B = [ 15  22 -12  14   5  11 -13 -11  26  -2 -30  15   1  15 -10]
Find the entry at the centre.
Answer: -11
The minimum: -30
Find the entry just right of 26.
Answer: -2

[ 20  19 -20 -32  30  10  -7 -29 -12  26 -18  24  11  -8]
Read off the entry just right of the largest entry.
Answer: 10
Read off the entry just right of -20.
Answer: -32

Questions about the table below. Counting starts at 0.
1) What is the entry in the bottom-left corner?
2) What is the entry directly below 65?
3) What is the entry in row 1 and column 0?
4) What is the entry just right of 135?
5) What is the entry directly above the largest entry?
6) What is the entry directly below 152?
7) What is the minimum?
8) What is the entry just left of the largest entry?
96	181	89	35	152	181
135	164	115	190	86	168
65	140	91	168	157	30
147	62	110	148	184	144
90	105	214	120	110	132
138	106	101	92	80	118
1) 138
2) 147
3) 135
4) 164
5) 110
6) 86
7) 30
8) 105

Questions about the row below.
1) The maximum?
2) The entry just left of the largest entry?
3) The entry just right of 15?
4) The entry just left of the smallest entry?
array([  3,   3,   3,   2,  15, -13,  -9,   2, -27,  10])
1) 15
2) 2
3) -13
4) 2
